Below is a small trained network, with its code and all its weights. Each question gives an input and a class and asks what happens when units are switched off, that is, made to give their printed mean instead of their output.

import numpy as np


def w(rows, s, z=0):
    codes = np.array(rows[::2]) - 128.0
    scale = np.full(codes.shape[1], s)
    scale[-1] = z or s
    return codes * scale


def f(y):
    return np.maximum(y, 0)


def log_softmax(a):
    a = a - a.max(-1, keepdims=True)
    return a - np.log(np.exp(a).sum(-1, keepdims=True))


def net(x, mask):
    res = np.array(x, float).reshape(1, 5) / 4 @ E
    y = f(res @ A[0][:, :-1].T + A[0][:, -1])
    res = res + np.where(mask, y, B[0][:, -1]) @ B[0][:, :-1]
    return log_softmax(res[-1] @ U[:, :-1].T + U[:, -1])


A, B = {}, {}
E = w([
[102,155,199,164,119,149,133,95,153,151],'x0',
[96,75,145,180,111,221,8,212,79,118],'x1',
[192,94,104,160,118,199,161,133,120,87],'x2',
[118,117,143,85,186,186,58,102,165,168],'x3',
[142,136,178,105,100,179,195,170,36,152],'x4',
],0.012)
A[0] = w([
[122,96,100,115,162,148,63,118,108,112,187],'n1',
[208,109,27,88,92,177,188,143,169,70,189],'n2',
[254,70,132,145,133,141,229,144,108,92,163],'n3',
[51,104,105,174,39,145,122,226,97,116,172],'n4',
[89,142,133,136,96,79,161,78,218,164,197],'n5',
[64,226,101,21,184,26,125,99,192,162,252],'n6',
[127,68,127,97,179,150,51,137,118,96,150],'n7',
[172,133,108,170,45,110,170,101,97,70,193],'n8',
],0.008,0.0038)
B[0] = w([
[214,137,153,120,106,189,129,199,229,117,178],'n1',
[143,209,168,109,169,188,138,107,179,84,195],'n2',
[210,95,142,105,254,137,154,192,98,162,205],'n3',
[30,14,151,162,40,148,87,105,103,109,199],'n4',
[117,210,157,97,143,103,128,102,76,135,202],'n5',
[38,238,203,73,210,123,119,131,48,138,253],'n6',
[246,140,102,118,155,139,181,168,222,168,185],'n7',
[138,103,138,99,135,163,174,177,85,80,189],'n8',
],0.0081,0.016)
U = w([
[92,152,244,119,169,160,129,179,23,88,255],'0',
[37,226,150,85,185,79,134,34,138,98,100],'1',
[255,141,109,61,188,161,198,195,237,144,172],'2',
[59,39,131,139,22,108,124,144,51,96,22],'3',
[154,116,63,245,91,138,52,131,238,92,28],'4',
],0.0064,0.0021)

Each question gives the input, the list of numbers given to net, and the class t.
The units are the neurons (one row each of A and B). Each row of codes is followed by its name. A weight is (code - 128) times the scale printed after its matrix; where a second scale follows, it is the last column's (A, B and U).
mask holds one flag per neuron, in row order. A switched-off neuron (its flag False) gives its mean, the last column of its row in B, instead of its output. The means were averaged over made-up inputs and are rounded, as every weight is.
A unit's drop is (log p(t) with every unit on - log p(t) with that unit switched off) / (log p(t) with every unit on - log p(t) with every unit switched off).
The circuit of an input: a set's keep is (log p(t) with only the set's units on - log p(t) with every unit switched off) / (log p(t) with every unit on - log p(t) with every unit switched off). Starting from all 8 units, units are removed one at a time, each time the one whose removal leaves the highest keep (on an exact tie, the one counted first), for as long as the keep stays at least 0.8.
units of the circuit, in order: the units of the circuit, biggest drop first
most important unit: the unit with the biggest drop
k most important neurons: the k neurons with the biggest drops, biggest first
input [0,5,-2,-6,6], class 3: units of the circuit, in order -> [n4; n6]
input [3,-7,3,-4,1], class 0: units of the circuit, in order -> [n7; n8]
input [0,-2,5,-7,5], class 2: 4 most important neurons -> [n6; n3; n5; n2]
input [-8,5,-3,3,-8], class 2: most important unit -> n7
input [-2,4,-4,1,1], class 4: units of the circuit, in order -> [n6; n3; n5]
input [6,-6,6,-8,-8], class 0: units of the circuit, in order -> [n8; n5]
input [0,-6,-3,4,7], class 1: 4 most important neurons -> [n8; n4; n1; n3]
input [4,5,5,-2,0], class 3: units of the circuit, in order -> [n6; n4]
input [5,-4,-6,-4,5], class 1: units of the circuit, in order -> [n3; n4]
input [-7,-7,-4,-6,2], class 0: units of the circuit, in order -> [n8; n6]
input [2,5,4,4,-1], class 4: units of the circuit, in order -> [n3; n6]
input [4,8,-4,2,1], class 4: 2 most important neurons -> [n6; n7]
input [-1,8,8,-3,-4], class 4: 2 most important neurons -> [n4; n6]
input [-3,7,-4,6,7], class 3: 2 most important neurons -> [n4; n3]
input [-2,0,-1,5,3], class 2: units of the circuit, in order -> [n6; n4]
input [-2,4,4,5,-6], class 2: units of the circuit, in order -> [n7]
input [4,8,1,5,3], class 4: 2 most important neurons -> [n6; n4]
input [6,3,3,4,-3], class 2: 3 most important neurons -> [n4; n7; n1]
input [-3,7,-2,2,-2], class 4: 3 most important neurons -> [n4; n3; n6]
input [-5,8,1,-8,6], class 3: units of the circuit, in order -> [n4]
input [-5,-4,-6,1,4], class 1: 2 most important neurons -> [n3; n8]
input [2,6,1,6,-2], class 2: 2 most important neurons -> [n7; n1]
input [-8,8,4,-6,4], class 3: 3 most important neurons -> [n4; n6; n5]
input [6,4,6,4,-4], class 2: 2 most important neurons -> [n7; n4]
input [-1,5,5,4,-6], class 2: 2 most important neurons -> [n7; n1]
